(in the rows, 128 means zero)
Facts:
K105 α K110
K11 α K252 K530 K246 K941
K110 α K850
K119 α K11 K960
K121 α K246 K816 K498
K145 α K456
K159 α K623 K186 K769
K16 α K911
K173 α K55 K630
K175 α K540 K530 K246 K501
K186 α K561
K194 α K342
K211 α K769 K236
K23 α K55 K516 K500 K557
K234 α K252 K500 K804
K246 α K769
K249 α K804
K268 α K769 K804 K900
K273 α K516 K246 K769
K277 α K16
K280 α K769
K283 α K870 K963
K286 α K719 K900
K292 α K736 K60
K30 α K870 K864
K302 α K401 K104 K769
K304 α K393
K308 α K460
K312 α K530 K941
K329 α K763
K342 α K732 K769
K347 α K246
K361 α K246 K774
K379 α K249
K380 α K870 K460
K393 α K707
K396 α K557 K283
K4 α K273 K630
K401 α K707 K501
K405 α K60
K414 α K145 K769
K416 α K55
K422 α K252 K743
K444 α K763
K445 α K500
K451 α K816 K804
K456 α K707
K460 α K850 K246 K769
K47 α K546 K379
K472 α K456 K718
K493 α K530 K769
K497 α K342 K769 K561 K968
K498 α K55
K500 α K769
K501 α K736
K508 α K800 K643
K528 α K834 K236 K113
K540 α K516 K769
K55 α K530 K246 K493
K557 α K769
K558 α K493
K561 α K246 K870 K769
K567 α K530 K472 K88
K587 α K530 K405
K592 α K850
K596 α K719
K598 α K850 K769 K643
K60 α K246 K500 K941
K623 α K516 K60 K900
K630 α K252 K530 K493
K641 α K445
K643 α K960 K769
K650 α K850 K393
K659 α K540 K530 K329
K667 α K769 K643
K7 α K501
K707 α K493
K709 α K763
K719 α K864
K720 α K707
K721 α K246
K732 α K561
K734 α K769
K747 α K819
K763 α K769
K770 α K460
K772 α K500 K643 K941
K774 α K558
K788 α K720
K793 α K209
K800 α K769
K804 α K60
K819 α K236
K826 α K721
K83 α K516 K659
K832 α K530 K558
K834 α K850 K493
K840 α K732 K444 K218
K847 α K11 K460 K292
K864 α K732 K960 K816 K769
K865 α K246 K493 K900 K218
K870 α K500 K769
K883 α K769
K893 α K422 K864
K900 α K516 K941
K909 α K110
K911 α K743 K968
K923 α K865 K941
K947 α K329
K959 α K721
K960 α K273 K941
K963 α K211
K968 α K732 K941
K972 α K121 K181
K989 α K516
χ b <- K104 K113 K121 K175 K236 K277 K29 K302 K380 K4 K508 K561 K587 K598 K628 K630 K641 K719 K763 K769 K770 K804 K819 K832 K850 K883 K893 K900 K909 K923 K941 K99
χ c <- K105 K119 K211 K234 K249 K252 K280 K283 K286 K30 K308 K312 K342 K361 K400 K401 K414 K444 K460 K47 K516 K526 K528 K557 K592 K596 K707 K736 K743 K774 K793 K800 K864 K870 K911 K947 K959 K960 K968 K989
χ a <- K11 K110 K145 K159 K174 K194 K209 K246 K273 K304 K329 K393 K416 K422 K498 K500 K540 K558 K623 K659 K7 K718 K732 K734 K747 K788 K8 K816 K83 K834 K849 K865 K972
χ d <- K16 K173 K181 K186 K218 K23 K268 K292 K347 K379 K396 K405 K445 K451 K456 K472 K493 K497 K501 K530 K546 K55 K567 K60 K643 K650 K667 K709 K710 K720 K721 K772 K797 K826 K840 K847 K85 K88 K963
{K104 K121 K159 K16 K173 K234 K268 K273 K277 K4 K401 K405 K416 K444 K445 K451 K47 K493 K500 K540 K546 K561 K587 K592 K643 K650 K659 K667 K709 K718 K719 K721 K772 K819 K834 K849 K85 K870 K909 K923 K968 K99} Δ 357
{K105 K113 K145 K175 K181 K186 K194 K23 K280 K286 K30 K302 K379 K393 K396 K400 K414 K498 K508 K55 K558 K60 K628 K630 K7 K710 K720 K743 K747 K770 K8 K800 K83 K900 K941 K972 K989} Δ 319
{K11 K110 K119 K174 K209 K211 K218 K236 K246 K249 K252 K283 K29 K292 K304 K308 K312 K329 K342 K347 K361 K380 K422 K456 K460 K472 K497 K501 K516 K526 K528 K530 K557 K567 K596 K598 K623 K641 K707 K732 K734 K736 K763 K769 K774 K788 K793 K797 K804 K816 K826 K832 K840 K847 K850 K864 K865 K88 K883 K893 K911 K947 K959 K960 K963} Δ 714

Known rows:
K546: [130 146 126 152 143 202 133 156 142 139 132 107 101 125 169  99 119 125
 100 186  86 140 138  90 138 135 132  75 137 116  92 100 149 179  81 142]
K7: [105 146 121 119 152 124  81 142 128 119 150 101  58 119 111 117 158  92
 102 177  66 137 152 158 148 109 151  82 156  77 109 118 137 156  70 143]
K11: [ 92 175 140 112 108 126 114 139 104 142 123  84  89 175 117 121 162 103
  97 154  79 163 137 151 102 105 134 140 120 104 117 108 127 135  63 136]
K119: [119 178 138 148 126 144 105 139 102 135 135  92  74 172 123 116 120 124
  94 159  66 152 139 152 105 111 160 136 115  76 110  90 110 134  81 166]
K246: [101 178 154 162 107 164 131 138 102 135 157  82  85 177 108  40 141  93
  79 154  61 152 138 112 132 106 129 150 123 107 119 115 108 135  58 180]
K283: [137 179 143 157 135 143 108 140  99 133 126  93  73 172 114 113 109 124
  92 157  64 148 139 149 112 111 160 136 112  77 106  91 110 135  81 165]
K963: [130 179 147 164 107 132 137 140  99 130  97  94  90 133 118  88 134 121
  95 177  71 140 139 147 114 121 157 141 131 108  95  89 118 136  79 166]
K707: [ 95 179 149 162 133 133 114 138  98 138  92  94  57 173 107 128  95 113
 101 167  63 142 152 140 100 108 162 150 108  84 118  95 154 143  84 177]
K456: [126 180 152 163 109 125 142 141  96 130  86  97  62 130 110 121  98 111
 101 177  68 137 148 142 116 120 162 145 119 116  96  91 155 140  83 174]
K99: [135 145 123  88 153 207 127 156 142 143 141 106  88 144 144 125 129 125
  85 185  91 151 142  92 145 141 131  77 124 108 102 111 150 176  80 140]
K29: [132 179 136 136 115 166 129 141 118 140 109  88  75 155 108 121 161 125
  79 182  88 144 141 158 114 138 152 151 114  82 104  93 114 137  71 149]
K650: [141 145 147 158 147 203 134 153 136 132 111 107  99 128 149 107  95 121
 100 174  77 148 139  86 149 125 133  75 140 117  96 105 157 181  84 140]
K308: [136 178 148 161 133 149 105 139  99 131 125  92  81 171 108 112 112 125
  89 154  62 151 138 146 117 108 159 142 114  75 111  91 111 135  79 155]
K498: [ 96 145 121 110 150 124  80 140 135 115 151  97  62 120 111 124 161  93
 102 173  65 143 148 154 147 107 143  96 156  79 116 118 137 162  69 136]
K718: [125 145 122 129 151 201 119 157 140 145 147 107  82 148 157 109 149 115
  99 172  88 141 138  98 144 125 129  71 113 103 102 117 157 171  72 137]
K451: [134 144 134 129 142 196 134 156 138 135 127 108 100 126 170 103  97 116
 100 176  82 153 138  88 147 133 134  76 144 117  90 105 152 168  84 151]
K16: [132 145 137 139 145 200 135 156 139 135 122 106  99 126 166 111  95 119
 101 178  83 150 139  84 146 133 134  75 144 118  91 104 154 175  83 149]

Rows:
No name comes twice in this set of rows, the named rows included.
[127 179 150 164 106 143 141 139 101 128 124  87  86 141 122  49 120 110
  90 180  65 136 138 138 117 121 150 144 132 113 106  90 110 135  75 183] => K497
[138 180 145 157 127 163 120 139 100 136 152  88  65 172 125  67 103 116
  87 167  62 139 139 148 113 115 159 133 112  77 113  92 106 135  79 183] => K864
[139 181 137  81 115 142 130 146  98 134 107  85  74 160 114 122 132 112
  83 167  87 164 150 153 131 138 156 149 129 105  89  97 111 135  79 164] => K804
[129 145 136 145 143 199 136 155 139 135 130 107  96 127 168 104  95 116
 100 183  81 146 138  89 143 135 135  73 141 116  94 106 154 174  83 160] => K709
[126 149 129  91 154 136  83 140 139 107 149  95  65 121 107 125 151  93
  89 184  72 146 159 144 150 127 148 141 155  76 110 117 112 170  75 139] => K770
[104 147 109  87 154 125  75 139 140 108 156 103  61 122 154 117 138  93
 102 182  61 143 150 159 140 114 161  86 155  75 108 114 107 141  81 159] => K989
[ 94 144 121  94 143 193 118 153 142 144 146 105  74 165 168 126 131 100
 101 173  87 154 138  95 120 116 130  72 115 115 115 117 155 165  79 147] => K659
[136 180 137 138 133 136 107 140 100 135 128  94  70 169 125 115 106 123
  96 156  65 152 140 154 110 114 162 125 115  77  98  90 109 135  83 171] => K249
[109 149 123 146 155 142  81 138 140 108 157  97  57 120 134  77 108  92
  98 186  59 131 153 148 146 113 157  99 156  75 118 115 107 160  80 182] => K414
[110 146 136 144 154 123  84 142 105 120 122 103  57 119 105 129 128  93
 102 176  63 135 160 155 149 110 161  85 155  81 109 118 157 171  81 154] => K393
[111 181 128 107 122 131 107 140 103 135 144  89  78 174 153 113 126 123
  97 162  68 158 138 156 102 114 160 129 117  80 104  89 107 133  81 173] => K960
[104 144 140  93 139 205 127 150 140 143 157  93  91 172 166  62 106  93
  95 163  77 161 137  90 147 111 130  72 129 116 117 117 147 142  69 174] => K273
[141 179 149 132 117 169 132 141 102 133 103  86  77 160 107 120 140 121
  79 168  83 154 146 144 136 130 149 155 120  90 106  97 117 136  74 153] => K380

The same elements again, as new rows of numbers:
Known rows:
K707: [141  80  99 114 148 130 106 117 120 147 150 104 177 122  84 134 135 147
 124 162 127 124 109 162 109 145 116 137 145 164 149 155  84 130 143 125
 147 119 174 108 126]
K304: [136 140 106 108 147 130 115  97  93 129 195  98 180 118  87 112 143 134
 146 133 104 136 130 173 118 116 136 132 104 157 134 205 146 132 100 121
 144 121 173 119 109]
K592: [121 103 118 111 126 121  99  93  89 142  86 105  81 134 149 123  99 106
  95 138 122 112 107 107  90 121 154 116  87 132 131 100 147 113 144 145
  79 119 130 127 108]
K850: [142 105  99 122 138 131 115 116 135 111 199 109 177 124  90 153 116 141
 141 115 119 106 115 152 109 158 113 152 171 153 141 164  62 104 121 103
 148 130 174 104 116]
K85: [117  78 140 119 122 106 117 110  90 137  82  98  80 130 145 153 112 112
 106 115  96 104 107  96  93 143 123 114 105  88 120 132 112 102 143 114
  92 127 112 139 154]
K8: [120 164 110 147 130 113 124  88 148 153 232 177 136  94 126 123 119 118
 133 122 105 117 129 150 162 175  88 115 150 152 142 155 155 129 105 159
  73 124 147 147 110]
K819: [119 169 107 117 118 126 105 108 105  97  65  96 100 174 158 156  94 103
  99 103 128  90 118  98  90 114 163 158 171  90 104  74 158 100  96 121
  80 131 105 119  91]
K501: [139  92 125 116 147 128 119 124 120 140 145  94 177 107  86 150 147 152
 148 138 103 121 113 155 131 121 105 128 153 131 145 199 110 123 153 109
 147 133 172 113 141]
K400: [132 143 103 158 141 115 119  97 150 154 218 179 121  87 117 113 107 131
 117 150 128 109 110 148 158 174  88 114 152 161 155  99 149 127 162 172
  75 121 125 139 100]
K968: [125  73 120 119 116  98 110 111  94 145  67 110  81 155 137 144 100 114
  90 147 108 113 105  90  92 166 147 117 115 105 140  80  96 142 145 153
  82 121 124 139 155]
K628: [136 156 113 168 135 117 123  93 147 147 241 181 130  84 140 134  99 125
 139 108 109 107 117 129 160 176  95 115 162 146 155 123 146 114 153 144
  73 137 154 125  95]
K641: [143 132 110 115 150 125 112 122 104 105 133 104 180 106  93 121 111 152
 136 118  94 133 123 125 132 105 154 136 150 111 156 172 143 153 157 131
 133 139 176 103 102]
K849: [109 102 123 113 111 112 121  93  91 129  99 109  83 159 146 145 109 103
  97 115  93 118 121  94  91 170 136 119 105 102 111 120 114 127  91 126
  84 121 145 147 155]
K498: [120 165 111 150 126 108 124  88 148 152 236 175 136  92 119 126 119 119
 134 125 105 118 128 142 160 177  91 114 151 155 144 157 151 132 113 161
  74 125 150 146 115]
K770: [136 168 119 159 141 113 120  91 137 147 240 177 144  82 142 106  97 126
 142 109 104 116 121 142 160 173 122 114 133 140 158 153 159 125 173 160
  73 138 163 120  91]
K883: [142 134 110 117 150 126 112 121 106 106 146 103 180 109  93 127 110 151
 139 119  95 131 123 131 128 107 155 138 150 117 154 176 143 150 150 127
 135 137 173 103 101]
K774: [142  89  99 114 147 127 109 123 127 146 111 102 178 134  87 131 133 152
 118 161 121 127 112 143 117 140 122 137 158 157 152 135 101 149 145 141
 145 120 172 112 133]

Rows:
No name comes twice in this set of rows, the named rows included.
[137 146 107 109 145 123 120 116 102 128 126  95 180 142  89 113 141 146
 134 138  93 138 132 153 130 115 148 135 135 132 142 193 152 156 103 146
 138 123 174 126 119] => K734
[140 155  93 109 153 131 101 123 122 143  80  93 181 163  95 133 118 151
 121 159 135 106 118 169 115  75 150 154 164 153 146 118 155 145 124 154
 139 121 166 109  94] => K528
[128  69 124 133 108 121 118  96 102 114 157 129  80 137 150 154  96 103
 101 105 104  99 106  89  90 175 128 127 143 110 124  97  36  92 120 105
  96 127 142 122 155] => K104
[108  64 123 117 104 125 123  86  97 140 193 124  80 151 123 155 120  99
 103 113 108 108 112  95  88 176 101 121 110 147 103 138  37  87  90 103
 116 121 144 145 169] => K718
[139 127 121 115 148 127 118 126 131 137 103  92 178 135  89 151 142 153
 145 138 108 106 117 155 133  93 117 144 168 120 139 184 139 127 135 115
 149 135 162 114 124] => K963
[121  90 142 127 117  82 123 126 108 143  50  93  85 160 140 155 107 135
  95 128  84 112 110  88  99 157 146 114 140  77 142  90 130 157 151 154
  83 141 109 144 165] => K16
[136 124 109 109 146 130 116  95  93 133 212 102 179 106  86 113 145 132
 147 131 104 139 130 173 115 133 133 124  96 161 136 207 138 126 104 118
 145 121 173 117 116] => K788
[142  94 101 119 145 109 117 127 146 147  73 100 180 156  86 140 132 156
 105 164 105 130 113 103 125 146 134 141 170 127 156  99 108 160 149 167
 142 121 173 117 150] => K911
[124  86 120 113 120 103 105 108  89 140  58 107  80 140 144 117 100 115
  89 144 106 122 106  92  93 139 158 113  93 105 140  88 134 143 159 157
  78 119 136 136 134] => K234
[141 153  93 123 139 131 116 123 149 107 124  98 179 168 113 152 106 143
 133 117 131  92 120 151 110 140 128 156 175 140 128 109 116 114 100 107
 146 135 165 105  99] => K236
[127 141 134 158 141 123 122  89 141 154 245 166 117  81 109 141 124 120
 155 123 119 105 110 170 160 175  81 111 113 161 148 194 148  82 169 121
  79 129 121 135 102] => K720

The same elements again, as new rows of numbers:
Known rows:
K736: [154 115 122  83 104 129 136 104 114 164 183 139 101  99 173 111 107 163
 138  96 143 186  99 139 138 114 156 159 110 159 156]
K236: [138 126 130  66 110 123 147 102 104 156 159 145 106 123 165 130  97 193
 157 123 177 183  97 123 165 118 162 158 127 161 169]
K277: [101 142 121  98 115 166 153 103 134 171 188 141 135 111 169 116  88 223
 125 169 158 166  92 108 175 100 145 130 117 161 138]
K909: [100 141 121 101 117 166 153 100 137 167 186 142 135 114 169 116  89 225
 124 167 156 165  91 109 175 101 149 126 115 158 141]
K60: [156 144 134 106 150 162 134 118 119 140 161 116 138  64 163  80  91 157
 158 132 119 176  94 123 132  92 165 169 109 111 130]
K826: [148 114 127  81 110 134 130 113 125 157 176 137 100 104 171 109 119 164
 141  96 142 192  94 144 138 108 161 170 110 156 149]
K968: [104 149 119  92 108 169 153 107 132 169 198 130 129 102 166 112  89 209
 140 180 163 173  91 110 172  88 136 128 117 158 129]
K497: [123 117 126  63 120 124 143 123 106 145 153 134  98 114 162 129 122 183
 161 138 169 195  87 127 158 112 160 157 135 164 155]
K85: [ 90 137 119  92 118 172 149 111 143 165 193 138 132 111 164 113  99 212
 142 176 161 178  80 118 165  94 145 132 119 160 124]
K30: [149 131 120 114 152 153 147 104 111 144 172 135 140  61 171  89  81 164
 152 123 119 166  89 124 124 118 166 143 112 130 139]
K252: [139 126 124  69 111 126 144 107 108 150 168 138 102 116 162 132 101 183
 169 130 181 194  93 128 160 112 157 150 126 161 167]
K989: [155 134 121 103 146 155 145 108 106 148 172 129 139  59 171  83  76 160
 156 128 124 166  93 120 124 110 160 152 112 128 137]
K273: [120 132 116 117 113 170 139 117 135 162 212 108 122  73 177 101 119 192
  99 153 110 176 101 117 162  90 137 128  99 152 124]
K598: [150 105 122  88 112 121 137 113 105 159 165 137 102  96 179 115 119 177
 114  94 131 178 103 128 147 123 162 164 117 164 162]
K530: [159 111 118  78 113 141 123 120 122 157 187 136 105  99 167 107 114 162
 145 100 154 196  93 135 135 112 146 180 108 171 157]
K540: [ 95 136 112  90 117 162 153 119 117 159 199 117 122  89 168 117 106 210
 130 188 147 174  90 105 177  96 134 117 123 168 128]
K709: [ 89 137 117  92 119 171 149 112 142 165 191 138 132 109 166 112 101 213
 139 175 161 176  78 117 163  97 144 131 120 164 124]

Rows:
No name comes twice in this set of rows, the named rows included.
[163 103 108  99 117 140 127 108 122 153 193 144 109  96 172 117 110 169
 137  91 156 195  91 133 137 131 148 160 102 182 172] => K707

The same elements again, as new rows of numbers:
Known rows:
K444: [123 119 169  99 107 162 122 175 124 111  99 137  67 125 188 119  86 142
 120  99 149 124 144  53 153 107 125  99 120 171 118]
K840: [143 113 141 111 120 148 139 177 145  77 103 140 112 136 147 101 133 114
  83 129 187 106 175  79 117 114  91 117  98 138 147]
K414: [143 149 145 126 105 129 151 158 138  83 113 148 108 145 188  74  86 109
  89 129 173 131 136  87 157  87  89 125 103 177 105]
K630: [109 148 167 127  82 134 158 179 117  74 135 179 112 148 188  76  87 113
 112 131 196 126 144  62 151  70  95 117 113 166 105]
K592: [116 125 154 127 124 167 133 169 118 114 100 137  68 133 189 118  86 120
 125  88 152 129 136  58 148  96 126  89 115 157 139]
K273: [128 120 183  87  95 171 122 184 118 113  92 132  70 125 162 118  86 140
 125 105 154 127 136  52 138  78 127 104 121 169 132]
K667: [115 114 159  96 112 166 129 189 124 105  92 138  72 125 179 112  85 139
 126 112 153 128 141  55 137  84 102 104 120 153 147]
K643: [111 119 179  92  88 167 137 182 122 105 102 137  69 123 168 120  82 144
 126 113 153 107 158  51 143  98 118 116 121 156 138]
K800: [124 153 168 112  87 128 147 152 141  80 118 152 106 148 186  76  85 118
  90 130 159 120 141  88 159 100  95 128  99 179 100]
K561: [109 114 184  90  90 162 122 190 120 112  99 141  68 126 188 120  88 152
 124 115 149 127 149  55 156  79 126 104 121 141 129]
K277: [110 114 181 123 109 172 138 192 113 113 102 137  77 126 188 119  87 142
 126 107 161 132 152  43 152  80 125  87 115 137 144]
K236: [109 126 160 122  93 139 145 149 146  96 137 183 106 167 180 124 132 136
  85 115 154  94 178  89 134 106 130 113 109 132 142]
K989: [143 144 158 118  96 129 155 159 134  78 116 158 112 137 183  77  83 109
  93 130 169 131 141  62 158 103  89 125  96 177 103]
K793: [151 112 139 126 126 128 160 153 144 102 113 183 109 150 169 117 131 108
  86  96 170 131 178  48 143 115 110  92  79 137 145]
K893: [125 115 147 120 105 161 128 187 122  97 124 159 116 148 166 108 130 127
  85 128 197 118 179  52 130 110 103  90  93 134 141]
K719: [107 114 180  94  88 165 123 193 118 111 103 136  68 126 187 122  89 150
 125 108 154 127 165  46 154  84 128  95 123 142 132]
K567: [139 112 140 125 111 145 156 182 133  87 126 158  93 142 147 113 131 107
  87 121 197 110 176  75 114  97  87 117 107 140 146]

Rows:
No name comes twice in this set of rows, the named rows included.
[121 123 163 119 120 151 161 176 127 100  95 138  69 124 179 117  89 124
 131  86 152 128 164  47 147  90 119  98 116 138 149] => K85
[109 118 184 117  98 173 157 189 117 101 107 136  71 123 162 115  83 128
 128 106 152 117 161  45 149 103 125  85 108 145 146] => K16
[133 145 160 113 109 127 158 158 143  67  96 139 115 134 184  75  85 115
 106 126 157 116 137  86 151  76  88 127 104 163 112] => K396
[116 148 178 103  83 132 160 162 138  70 124 149 109 134 157  75  85 118
 105 131 160 100 157  65 154  91  88 129 102 175 105] => K60
[114 117 148 129 121 167 151 187 118 110  95 135  69 129 184 114  85 115
 130  91 151 128 135  63 124  75 104  95 123 145 148] => K650
[130 129 151 125 107 164 145 149 134 106 128 172 109 162 152 120 132 111
  87 110 168  98 157  91 114  98 127 104  92 137 146] => K110
[117 157 175 121  89 132 162 152 142  66 123 171 113 139 168  77  85 114
 121 128 153 108 165  57 154  89  94 131 102 165 109] => K181
[109 129 162 126  84 146 146 149 135 103 138 181  91 168 177 121 133 135
  84 117 157  88 178  90 130 105 130 113 113 131 135] => K850
[120 116 150 114  84 146 148 156 142  80 135 172  88 149 145 121 132 121
  83 126 160  87 180  73 125 115 109 126  99 138 144] => K218
[120 151 176 106  87 127 162 153 142  69 110 147 110 139 173  78  86 115
 106 132 154 102 147  81 156  85  89 129 108 169 107] => K186
[149 114 141 110  90 131 146 154 149 106 132 184  77 151 148 122 132 117
  84 108 164 110 181  57 144 118 111 129 100 161 115] => K736
[144 112 141 124 120 133 159 154 144  75 118 180 107 143 149 118 132 109
  90 104 160 109 177  51 124 113 103 110  89 134 149] => K797
[142 117 144 126 117 129 154 160 142  90 123 184 114 151 172 120 131 122
  90 107 178 127 179  56 135 107 118 101  98 132 147] => K29
[113 118 179 102  95 174 123 186 119 113 103 138  71 126 183 114  86 139
 115 111 156 129 150  46 155 112 127  90 114 170 126] => K968
[126 113 157 102  83 145 130 150 142 105 136 181  76 160 147 120 132 130
  83 123 157  89 182  65 147 115 124 129  98 157 112] => K516

